Where the symbols take the nodes:
from | § ~ !
TQ | MP ZJ ZJ
PC | LF GZ FD
QP | CF DL CZ
FG | DT DR TC
MC | JM QZ HQ
ZM | GD GP TQ
JH | CL NB PC
BL | FG JM DR
SQ | ZJ NB QP
JB | NJ QN GM
GZ | TQ SQ QF
QN | GM DP CZ
DL | QF SQ QN
QZ | HQ GD GF
BH | PJ GQ QH
GB | LB DP MS
LB | GQ MS LB
JM | QZ CD FG
GF | LH MP ZM
SL | CZ QN FD
ZJ | GP LF GP
JQ | BH TC SB
NB | PC FC GZ
LF | TZ SZ JH
DR | TP DT BN
HQ | CD GF LH
PJ | LL HP MB
FC | TZ CF SQ
MR | CG CD MC
SZ | JH FD NB
ZT | TC HD HJ
BN | SR BL FG
TZ | RM JH LH
MS | RN HB HP
RN | GB TP DP
BS | QN LL SL
GQ | QH RN QF
RM | ZJ MP FC
CL | LF GZ QF
TP | RZ BN SR
MT | JQ RZ FG
HB | HP FH FH
QH | MB DL GQ
QF | FC QP CF
RZ | HD SR DR
HJ | MT TP RZ
CF | SQ QH NJ
CG | BL MC JM
TC | SB HJ MT
SB | PZ CG ZT
LL | SL MB BH
HP | GB PZ HZ
FH | RN PZ JQ
CD | MC LH QZ
SR | DR BL PZ
FD | NB QF FC
LH | QZ ZM GD
PZ | JQ ZT BL
FZ | FH SB PZ
GM | DL CZ BS
MB | MT LB GQ
MP | ZM ZJ GP
CZ | BS PJ LL
HD | HJ DR GB
HZ | QH JQ FZ
DP | MS HZ HB
NJ | QP GM DL
GP | TQ QF GP
DT | BN TC BL
GD | TZ TQ MP

The rows follow the links: the fewer symbols apart two nodes are, the more alike their rows tend to be.

Rows with their nodes:
[  50  704  111  -58  280   91 -187 -459 -127    6  -17 -282 -728  -90  601 -544  458 -482  629  484   -5   88 -136  -97   53   33 -120 -473  321  -15  265  180 -411 -349  552 -334 -136 -228  -86 -184  -34 -403 -434 -366 -424  590  186  372 -272 -269  893 -667 -506  173]
node: DL
[ 508  681  286 -312  303 -229 -114 -348  -24 -144  -46  443 -746  130  466 -526  451 -121  423  377 -260 -280  -67  -74  111  122 -429 -317 -254  147  354  151 -432   69  825 -517 -287  190 -542 -229  168 -609 -427 -618 -252  298  163  -90  -23 -442  541 -246 -479  121]
node: JB
[ 156   91 -404 -453 -461  746  213  492   62  592 -594   51  -84   57 -349 -402 -337 -179 -234   80  313  128 -188  860 -112   41  127 -337 -180 -149 -339 -327  130  285   25  434 -143   24   55  811   64  409 -493  519 -231 -163   85  -71  364  576 -116 -252  540  744]
node: LF
[ 377 -349  -56   93  418 -428 -503 -458  132 -492  556 -188  532  135 -127  481 -106 -170 -265   -3  263   73  -30 -187  177  457 -787  -35 -124 -295 -497  144    5  222 -349    5   45  -62  529 -313  -68 -199  400 -290 -177  225 -780  702 -516 -422 -856  577  113  337]
node: PZ
[-589 -169  -43 -123 -311 -206  -22  232   49 -197 -305 -270  709 -434  707  -86 -174  102  -68  187  899  199 -187 -195 -148  -60  -20   58  530  176  101 -508  174  634  323 -174 -324   98 -365  445 -571  590  114   91   52 -274  427 -154 1130   29  237 -168  282   47]
node: GP
[ 323 -306 -100 -389  543 -392 -168 -217 -253  525  164 -152  363  -44 -498  808  357  241  245  125  312  150  263 -751   50 -153  112  226  291 -318 -743  799  168   50  -29 -215  186  581   79 -429   17 -120  526  279  702  -67 -225   39 -247  148 -398  398  576 -411]
node: DT
[  -2   73  160  436 -255 -557 -407  363 -574 -371 -172  -44   -8  578  106  191 -529  185 -172 -769  200  -11  237  729 -363   27  739  458 -236  435  -24 -129 -439 -141 -265  547   44 -161 -108  350  562  220   95   79  654  323  126 -863  -45   -2   30 -294  221  330]
node: LH
[-369  376 -268  -24  -40  531  113   -3  -84  356 -193 -676 -223 -325  392 -693  275 -573  455  565  408  275 -273  158  -93 -188  231 -382  662 -151   36  -81 -159 -271  159 -102 -187 -251  160  264 -355  110 -439  144 -445  260  400  596  -40  247  830 -849  -90  392]
node: QF
[ -645  -547    50   192  -174   737   516    98   240   164   127    56   -96  -521  -141   -29   301   123   -71   150  -851  -185    35  -316   309  -440  -166   -54   270   -26   874  -327   386  -325  -398  -128   429  -240    53   100  -172   -36    -3   155  -455  -296   430    47  -286  -105   399   179  -655 -1131]
node: LB
[ 376 -302  -97  415  -10 -390   40  -67  357 -764  535  -50  662  -94    9   95 -235 -176 -156 -151   36 -176  -58 -356 -155  432 -265  170 -247   48 -194 -150  115  202 -238 -127 -155 -215  416 -794 -763  -91  251 -299 -463  -11 -861  664 -167 -220 -826  350  -83  622]
node: SB
[-394  -23  112  271 -412 -546 -417  274 -351 -393 -384 -255  378  116  627  243 -433  240 -215 -224  685  131  154  460 -349   15  399  262  128  337   64 -326 -312  356  -58  321 -207 -170 -443  576  209  464  252  -75  659   70  400 -677  706    1  157 -156  366  215]
node: ZM
[ 291  318 -446 -326 -201  904  151  330  -40  709 -392  -40 -351  -63 -314 -645 -149 -403   10  213  195  165 -248  772    3  -69  122 -484   -8 -207 -271 -112  -17   59   25  382 -205  -80  170  570  -14  264 -701  500 -476  -19   -8  259   13  632  119 -544  328  732]
node: NB
[ 112 -122  -43  -30  486 -672  118  273 -265  -33  353   77  337  192 -235 -109 -377  195  278 -917  247   -3 -171 -556  -70 -194  659  800   54  396 -277  -39  592 -259  -30 -367   93  272  246 -639 -324  435  360  692  168 -422 -488 -561  107 -112 -387 -343  433 -209]
node: JM
[ 209  585  176  -70  460 -113 -304 -317 -253  -60  -62 -206 -664   33  552 -597  440 -342  611  588 -139  -27   -1  -27   29  -19  -92 -429  149  113  259  232 -545 -173  518 -441 -219  -66 -213 -250  -18 -587 -405 -503 -241  502  131  236 -253 -376  746 -577 -443  144]
node: NJ
[ 220 -282  -18 -447  609 -372 -207 -107 -385  521   37 -184  275   79 -592  881  306  296  277  154  270  209  330 -563  146 -186  101  186  331 -280 -651  817  192   83 -141 -105  187  540   -7 -324  274 -164  457  272  691   21 -135 -101 -289   79 -242  388  556 -467]
node: BN
[  -11  -558   131  -108   340   283  -184    47  -112  -149   275   445    64  -320   -92   -34   144   190   -69   351  -646  -116   -29    16   645  -317 -1021  -157   209   -21   646  -254   394    71  -306  -157   398    54  -157   511   145  -152   -86     0  -562    23   178  -182  -544  -527    92   200  -469 -1168]
node: MS
[ 339  233 -534 -364 -357  802  305  388   71  715 -443  220 -304   83 -425 -523 -281 -246 -165   85  122   90 -136  796  -31   35   95 -462 -318 -269 -380 -187  115  107   16  441 -130   33  158  657  216  188 -647  476 -298 -160   -1   42  173  618 -153 -256  397  722]
node: SZ
[  274  -477  -141   426  -167  -161   227    72   450  -425   197   -49   479  -106  -295   553   -68    93    25   390  -332  -322   289  -424  -326   352   292    68  -367   -28   -73   175  -369   291  -244  -185  -191  -204    -1 -1120  -661  -192   211  -252    89   -68  -669   586  -348   156  -708   658    48   447]
node: TC
[  -78  -614   242     1   378   261  -267   133  -246   -48   249   327    89  -178  -200   184   262   280   -59   353  -643   -69    61    25   579  -213  -960  -134   227   -82   522    95   286   -27  -538   -51   491    17   -45   448   323  -270    -8  -120  -429   170   145    17  -739  -546   -17   344  -449 -1067]
node: RN

Each walk starts at a row. The symbols on each line, taken left to right, move it on to the next node.
Answer with the node's row; about right is enough.
start [  21 -224  -89   50  367 -474  439  343  -54 -257  330  191  301   97    7 -451 -418  121  326 -907   28  -58 -268 -413 -104 -158  533  706  -76  447   79 -391  663 -208  -49 -442   -9   74  215 -602 -607  485  -56  618 -309 -570 -392 -453  238  -97 -148 -471  164  -64]
~ ! ~ ~: [-445 -147  -30 -117 -523 -264 -109  259   23 -260 -405 -365  626 -332  630  -51 -229  115 -107  176  838  241  -78   73 -182    3  101   62  471  145   53 -466  135  670  201   19 -416   25 -397  651 -311  634   43  165  268 -198  398 -361 1125  152  255 -140  371  132]
! § § §: [-518 -129   94   12 -448 -420 -244  260 -216 -352 -385 -321  485 -137  657  177 -371  208 -260 -127  896  209    0  260 -369  100  218  233  335  233   14 -367 -147  563   10  161 -287  -54 -464  647   -6  568  182   12  551  -28  470 -581  938   64  235  -61  328  131]
start [ 281  223 -503 -337 -415  850  235  509   12  602 -498  146 -223  155 -417 -466 -385 -222 -195  117  222  172 -123  997  -72   38  176 -348 -291 -200 -371 -171  -33  170  -49  506 -139  -36  174  662  251  309 -566  555 -284 -143   25  -54   87  550 -124 -233  449  706]
~ § ~ ! !: [-253  497  -22  105  203  224 -203 -357 -313  171  -59 -716 -445 -131  463 -460  295 -526  616  434   96  153 -143  179  -50 -129  265 -371  595 -143  176  193 -453 -546   92 -108   62 -432  146  -30 -119 -251 -289 -152 -229  633  306  616 -498  -51  913 -779 -295  164]
§ ! § § §: [-483 -167 -191 -238 -464  -45  -33  245   33 -142 -403 -254  663 -454  644 -280 -159  -20   -5  218  903  144 -110   66 -263  -87  -16  -31  481  147   76 -468  183  565  308 -185 -431   71 -361  572 -464  635  -54  228   66 -247  444 -139 1185  126  280 -170  298  131]
start [  105  -327   170  -147   443   152  -387   -53  -152  -121   324   526     2   -46   -48  -160   270   155  -118   194  -652  -115   -27    38   683   -71 -1241  -215    21   -45   487  -140   389   137  -235  -220   321   172  -104   597   376  -336  -122  -256  -573   108   117  -262  -448  -658   -55   262  -421  -860]
! § ~ §: [  12 -233    4  428  -81 -163 -158 -532  404 -544  485 -367  363  -79  -38  557 -124 -217 -482 -128   32   41   32 -221   -9  554 -389    5 -171 -320 -319  -37 -165  -76 -376  163   70 -399  573 -485 -208 -220  462 -496 -327  197 -688  876 -470 -112 -703  625 -216  475]
! ! ~ !: [ -79 -670  130   29  111  381   81  322  -39 -216  161  496  131 -259 -261  -99  194  265  -30  424 -930 -267   -5  -24  506 -196 -779 -155  130  204  825 -218  241  225 -297 -230  317    2 -291  341  -46 -224 -204   22 -451  -59  236  -64 -486 -331   37  238 -553 -998]
start [ -75  436 -267 -180  115  309 -132  -42 -173  225 -232 -602 -317 -365  509 -733  133 -517  608  569  456  268 -317  228  -70 -220  252 -415  565 -121   22  -16 -295 -139  200 -253 -264 -300   44  179 -353   42 -482   94 -424  410  303  494  -10   82  743 -928   -2  415]
~ §: [ 258  202 -526 -388 -325  906  286  504   59  720 -391  142 -213  -91 -393 -518 -278 -341 -114  147  112  168 -187  720    1   44   92 -374 -197 -234 -324 -263   98  216  -36  406 -211  -22  247  582   43  305 -600  489 -424 -191  -19   83  144  589  -38 -320  380  648]
§ § ! !: [-266  -26  151  314 -339 -612 -445  253 -395 -327 -337 -214  183  361  351  219 -537  164 -229 -406  588  121  138  666 -385   76  501  341  -58  312   61 -135 -451  192 -181  439 -162 -145 -346  633  458  420  155   14  704  209  350 -790  426   95   93 -130  386  287]
start [   98  -133    -5   213   204  -634   309   369  -209  -273   282   202   207   368   -85  -351  -519   149   302 -1116   -71  -113  -243  -229  -202  -217   791   841  -207   554    31  -300   488  -280  -145  -239    25    67   128  -519  -338   438    46   554   -13  -271  -390  -694   228  -122  -132  -501   181    33]
§ §: [   39    34   188   394   -66  -747  -226   386  -463  -372    64    39    65   561   -52     1  -577   208    87 -1012   145   -74   121   465  -270     2   965   652  -238   517    39  -132  -181  -217  -240   260   -12  -131   -39   -11   285   382   209   291   463   147   -97  -886   -75   -45   -41  -353   185   177]
~ §: [  30  219 -102   94 -438  138 -326  351 -430  198 -661 -166  -91  392  -37  -26 -423  -31 -267 -172  469  121  151 1036 -244   93  433 -119 -148   53 -206  -87 -404  121 -207  759 -116 -171  -84  914  571  328 -229  166  314  299  241 -331   56  365   97 -262  438  744]
start [ 151 -163 -197  -48  394 -507  276  211   51 -243  437   89  516  -62 -108 -228 -315   -2  322 -805  182   30 -307 -684  -63 -117  353  570  -33  327 -245 -282  694 -106    9 -425   22  184  214 -800 -662  384  160  598 -298 -503 -592 -187  221 -112 -351 -330  263  -83]
! ~: [   99   -54    17   349   224  -638    49   452  -397  -324   168   153    46   467     1  -259  -503   128   315 -1143     1   -42  -143    88  -181  -164   886   744  -235   573    82  -229   181  -339  -239   -58    91     5    21  -358   -28   428   165   512   217  -224  -260  -854     6  -110  -142  -458   194    47]
§ § § !: [-145   82  195  430 -227 -585 -434  309 -544 -378 -226 -107   61  490  218  179 -552  172 -164 -634  306  -30  216  656 -349   23  662  512 -223  411  103 -111 -538  -32 -355  496  -93 -183 -192  457  522  397  265  -15  669  213  205 -791  111   38   69 -172  274  234]
start [-941    1   77  415 -240  617  361 -440  274  405  126 -533 -324 -327  129  174  344 -226 -193    3 -313  129 -221 -300  164 -245  120 -102  496 -373  342   -2  213 -833 -390  299  554 -469  448   11  -53  -94  185 -102 -179  -12  462  520 -427  107  541   23 -660 -632]
~ § ~ ! !: [  238  -290    47   -11   479  -180  -715  -363  -156  -348   468   -70   310    25   -25   153   -61  -120  -388  -126    47   107  -119   105   385   249 -1245  -140    -4  -255  -226   -29   222   242  -393   148   264   -44   443   297   460  -283   348  -456  -455   412  -393   342  -552  -698  -616   440  -108  -157]
! §: [-807  315  102  379 -359  457  324 -788  671  346  262 -449 -424  -88   80  459  263 -240 -562 -326  -64   54 -222 -426   42   75  114  -69   62 -544   45  -15  215 -781  -35  407  382 -293  681 -154  214 -154  380 -346   15 -126  190  613  -43  243  188  370 -488 -201]
start [  -98  -361   136   -41   356   258  -378  -258    12  -193   495   247    12  -104   -96   201    77    86  -456    -5  -381    19  -121   -69   639    22 -1341  -125   -25  -239   193  -134   546    64  -392   129   465    -9   347   472   456  -269   203  -315  -549    91   -75   115  -531  -667  -293   483  -403  -805]
~ ~ !: [ 268 -636   39  370 -352  -24  435  577  271 -375 -166  303  290  -89 -317  191   69  218  151  648 -743 -465  527  -46 -291  208  415   27 -451  237  412  196 -586  324 -271 -194 -202 -182 -460 -726 -667 -285  -43 -158  214   49 -228  349 -414  262 -404  519 -189  235]
~ § § § ~: [ 361 -653    7  -81  292 -150 -111  262 -404  185 -132  242  287  -14 -617  770  379  496  343  694 -367 -163  568 -217   90 -118  173   12    2 -178 -180  839 -242  217 -283 -213  231  348 -406 -345  113 -288  179  153  706  138  -56   -7 -628  181 -360  554  285 -482]
start [ 368 -663    0  263  -64  -30  194  463  -99  -79 -192  258  321    3 -578  591  294  393  228  737 -687 -280  669 -240 -201   -9  449   17 -269  123  160  618 -472  246 -347 -226  -27   81 -531 -627 -256 -421   33    9  571   78 -150  160 -492  256 -350  612  113 -106]
~ § ~ ! !: [ 339 -428  -65 -271  425 -309 -126    8 -339  470   18   40  300   33 -662  886  319  419  338  412  -84    9  465 -522   36  -70  230  172  181 -262 -409  812    6  103 -186 -242  221  498 -204 -512   92 -293  353  294  779   79 -161  -75 -382  138 -368  464  513 -527]
§ ~ !: [ 206 -443  -71 -346  590 -450  -13  -77 -173  339  251 -203  419   69 -580  808  238  289  256   10  218  127  264 -704  -53  -79  402  226  248 -282 -661  701  337   26 -153 -219   98  465   96 -769 -127  -15  484  347  667  -55 -273   32 -214  179 -567  338  640 -363]
